[[ 85 116 124  55  93 119 108  96 110 107  56]
 [112 155 107 128  91 108  74 119 132 129 141]
 [110  75  97  85 121  73 101 105  99 106 123]
 [ 95 116  92 112  88  61  71 142 107 110 114]
 [ 95 158  92 122 143  74  67 126 126 108  86]]: 114

[[113  54 102 108  87  90  74  92 104  72  89  82  56]
 [ 71 149 105 100 109  94 130 129  98  96 123  93 134]
 [150  68 101 101 101  59  77  97  99  88  68  77  80]
 [ 97 120 103  92 132 151 119  72 102 152  96 133 142]
 [ 79 132 100  97  86 159 112  93 115 122 123 122 107]]: 142

[[110  92  55 105  73 126 119 115  95]
 [118  77  54 107  89 127 119 110  77]
 [ 80  88  42 126  58  98  98  77 107]
 [132 114 115 117  79 113  82  40 107]
 [ 63 120  89  87  79 133  85 138 108]
 [113 110 130  79  94 121  59  59 121]
 [ 82 153  90  74  78  67  85 122 132]]: 121

[[112  83  76 103  98 110 113  89]
 [ 75 121 112  84  61 128  69 151]
 [ 97  81  57  90 104 110  95  94]
 [ 99 141  74 129  94 152  71  57]
 [ 82 122  92 103  89 120  72 111]
 [117 104 133 108  91  99 117 100]
 [106  66  63  92 117  90 113  85]
 [107 111  85 107 125 100 103  46]
 [103 137 120 122 104 112  90  71]]: 46

[[ 99 105  63 102  52 105 100  56 107  98  75  91  59  69 132]
 [ 95  98  70 101  50 100  99  64 102  85  93  65  67  82 158]
 [101 108  62 103  60 108 104  61 102 103  68 115  60  67 109]
 [ 99 105  66 101  53 103 100  57 107  96  76  91  61  70 129]
 [100 100  70 101  52  98 105  67  96  87  89  72  69  85 143]
 [101 108  61 103  63 108 105  63 101 103  67 118  61  68 107]
 [103 109  60 104  62 109 107  63 100 105  64 123  59  65 101]
 [102 109  57 105  61 111 106  60 101 105  62 126  56  62 105]
 [ 76  90 138  99 138 113  51 109 162 128 138  55 127 104 152]
 [103 109  60 105  63 112 109  62 100 105  63 128  58  63  99]
 [102 109  57 105  62 110 108  62 100 106  61 129  57  62  98]]: 99

[[114 123 129  89  93 123 139 106 138 138  65]
 [ 92  84  75 151 118  92 125 110 111 115  83]
 [ 87  95  61  88  91  85  94 116 116  89 132]
 [124 101 100 155 104 172  89 129  64 112  85]
 [107 100 119 123 116 121 125 118 114 131  73]
 [ 80  77  65  36 102  97 133  97 133 141 106]
 [ 89 101  93  96  87 101 102  85 100 103  92]
 [118  93  80  64  66  65 159  91  88  91  87]
 [120  86 113 113  89  34  70 111  71 110 109]
 [106  79  89 122 160  98  94  98 101  88 106]]: 109

[[ 63  84  74 120  93 120  83  94  97 121 119 103  90  78 108]
 [ 93  79  97  71  98 100 102 103  88 148  76  68  90 108 110]
 [130 109 137 103  80 137  81 114  91  65 116 103 120  97 118]
 [ 31 149  61 109  58  68 140  83 100  62 113  58  77 133  67]
 [138 111  96  72  88 122  68 116 120  95 107 172 113 110 154]
 [ 99 118  92  71 114 100  87  81 108  99  92 135  89 120 129]
 [ 93 138  78  75  81  98 101  98  84  72 108 133  84 129 127]
 [ 66 127 102 113  73  97 119  88 112  68 112  56  96 112  74]
 [113  61  94 140  73  75  96  80  97  76  83 101 104 128  98]]: 74
---
81, 92, 129, 102
83, 47, 106, 76
164, 82, 87, 159
Answer: 81

131, 131, 139, 123, 93, 94
136, 153, 159, 114, 77, 76
97, 79, 58, 34, 50, 147
Answer: 131

61, 86, 144, 104, 69
108, 92, 63, 67, 78
149, 153, 38, 152, 158
Answer: 61

107, 141, 50, 89
153, 94, 121, 102
164, 106, 109, 94
Answer: 107

161, 64, 111, 78, 106, 106
113, 123, 94, 133, 107, 108
85, 143, 102, 130, 100, 97
Answer: 161

52, 120, 153, 142, 78
106, 43, 135, 160, 111
47, 124, 102, 132, 90
Answer: 52
---
30, 56, 120, 134, 97
58, 73, 160, 115, 88
118, 111, 120, 88, 95
Out: 30

136, 78, 69, 91, 171, 105, 158
150, 97, 75, 50, 36, 85, 123
84, 79, 74, 149, 164, 109, 90
Out: 136

106, 100, 103, 162, 101
108, 127, 101, 97, 100
95, 101, 114, 157, 139
Out: 106

128, 38, 154, 32, 107, 113, 90
75, 102, 110, 118, 142, 149, 170
137, 102, 130, 67, 162, 119, 129
Out: 128

116, 137, 52, 138, 86
127, 146, 36, 156, 72
136, 75, 105, 41, 65
Out: 116

70, 66, 139, 97, 64, 135, 102
105, 159, 100, 109, 164, 98, 111
160, 141, 75, 132, 129, 79, 71
Out: 70
---
92, 122, 119, 154, 23, 83 Out: 122

114, 103, 155, 134 Out: 134

79, 88, 55, 130, 81, 31, 92 Out: 92

35, 82, 125, 78 Out: 82

140, 24, 65, 46 Out: 65

96, 82, 108, 110, 90, 102
103, 57, 82, 72, 102, 104
99, 34, 86, 114, 102, 90
Out: 110

63, 69, 106, 69, 143, 103, 85
130, 56, 91, 71, 64, 119, 93
129, 73, 48, 40, 63, 103, 116
Out: 130

107, 161, 82, 73, 114 Out: 114

83, 97, 98, 113, 137
95, 86, 90, 111, 155
94, 74, 87, 103, 142
Out: 142

114, 127, 104, 129, 97, 23, 83
109, 78, 84, 136, 90, 133, 106
Out: 133
---
139, 125, 117, 143, 100
97, 120, 142, 109, 177
55, 88, 110, 77, 95
ans = 97

84, 56, 35, 77, 160
153, 146, 128, 111, 82
ans = 153

27, 102, 103, 97, 123, 40
121, 107, 177, 117, 151, 78
ans = 121

132, 131, 114, 86, 36
65, 99, 115, 40, 95
ans = 65

149, 24, 100, 79
168, 42, 93, 89
139, 64, 150, 155
ans = 168

72, 95, 114, 45, 108, 85
72, 96, 108, 61, 110, 55
ans = 72
---
[[123 105 112  56 124  89]
 [ 70 148 138  44 120  96]
 [111  79  68 103 144  86]]	123, 86

[ 47  66 159 131 122  96]	47, 96

[ 40 120  37 124]	40, 124

[ 25 101  74 164  40  57 100]	25, 100

[ 39  58  93 115]	39, 115

[154  79 172  97  68 138  81]	154, 81
---
 73   45  158   62  170   34
 72   51  147  136  120  111
136   97   75   32   93  119
yields 111

100  107  100  102  137
 99  107  147  157  146
125  110  101  117  148
yields 146

112   82  108   98  156  101  143
 89  114   99  114   92   71   91
 80  154  104  123  102   85   47
yields 91

108   73  145   99  138
129  101   41   83   93
106  114   49   97   76
yields 93

133  132  138  102   92
115  119  155   92  114
 99   89   77  117  105
yields 114

131  167  110   33  101
125   31   62   41  130
 32   75   61  152   25
yields 130

105   94   54   30
100   90   72   43
100   89   69   54
yields 43
---
array([ 27, 102,  31,  94, 135,  63,  65]) Answer: 31
array([ 77,  99, 108,  94,  88,  95, 155]) Answer: 108
array([120,  82, 114,  49, 107,  42, 160]) Answer: 114
array([172, 108, 161, 152,  71,  43,  68]) Answer: 161
array([ 37, 113, 109,  84,  87, 102,  79]) Answer: 109
array([152, 148, 157, 130,  36, 145,  52]) Answer: 157
---
Q:
97, 54, 129, 72, 37, 162, 86
70, 46, 46, 106, 155, 122, 167
154, 147, 53, 140, 39, 63, 144
A: 54

Q:
124, 58, 72, 68, 50, 53, 93
82, 116, 65, 39, 84, 162, 110
91, 62, 154, 147, 65, 144, 104
A: 58

Q:
80, 107, 48, 104, 89, 168
155, 125, 155, 89, 105, 95
102, 117, 171, 91, 100, 55
A: 107

Q:
55, 45, 119, 91
93, 87, 122, 93
74, 84, 87, 86
A: 45

Q:
97, 117, 107, 105, 100, 102, 93
121, 125, 96, 96, 89, 129, 87
87, 91, 155, 89, 99, 70, 82
A: 117

Q:
138, 105, 155, 130, 159
165, 61, 129, 133, 113
88, 94, 106, 104, 75
A: 105

Q:
85, 161, 50, 23, 67
67, 75, 65, 137, 66
95, 86, 99, 108, 97
A: 161
---
113, 100, 100, 110, 93, 59
119, 136, 41, 134, 28, 77
76, 177, 52, 53, 144, 52
yields 113

85, 103, 144, 135, 103
97, 87, 155, 121, 113
69, 130, 128, 161, 85
yields 85

162, 93, 29, 100, 100
161, 92, 29, 164, 170
161, 92, 29, 164, 170
yields 162

74, 118, 116, 77
90, 43, 95, 144
90, 82, 106, 88
yields 74

142, 120, 133, 145, 105
88, 66, 88, 151, 136
84, 78, 114, 166, 97
yields 142

99, 95, 120, 74, 90
157, 69, 75, 106, 102
98, 83, 100, 94, 96
yields 99
---
103, 101, 170, 47, 83 | 101
38, 119, 99, 83 | 119
171, 110, 176, 163 | 110
100, 159, 68, 106 | 159
135, 101, 124, 78, 148, 148, 169 | 101
43, 123, 146, 102, 87, 84 | 123
119, 39, 132, 109, 86, 82 | 39
51, 108, 44, 113, 99, 68, 114 | 108
---
129, 76, 155, 125, 75, 73, 142 out 125

89, 109, 130, 121, 48, 167 out 121

155, 138, 146, 166 out 166

123, 96, 73, 84, 27, 144
90, 138, 134, 86, 148, 121
out 84

40, 100, 155, 104 out 104

107, 115, 97, 69
84, 91, 115, 84
73, 115, 129, 160
out 69

95, 122, 96, 62, 81, 170, 98 out 62

97, 27, 134, 90, 65, 73, 85
71, 62, 103, 57, 121, 98, 78
104, 70, 104, 115, 75, 75, 91
out 90
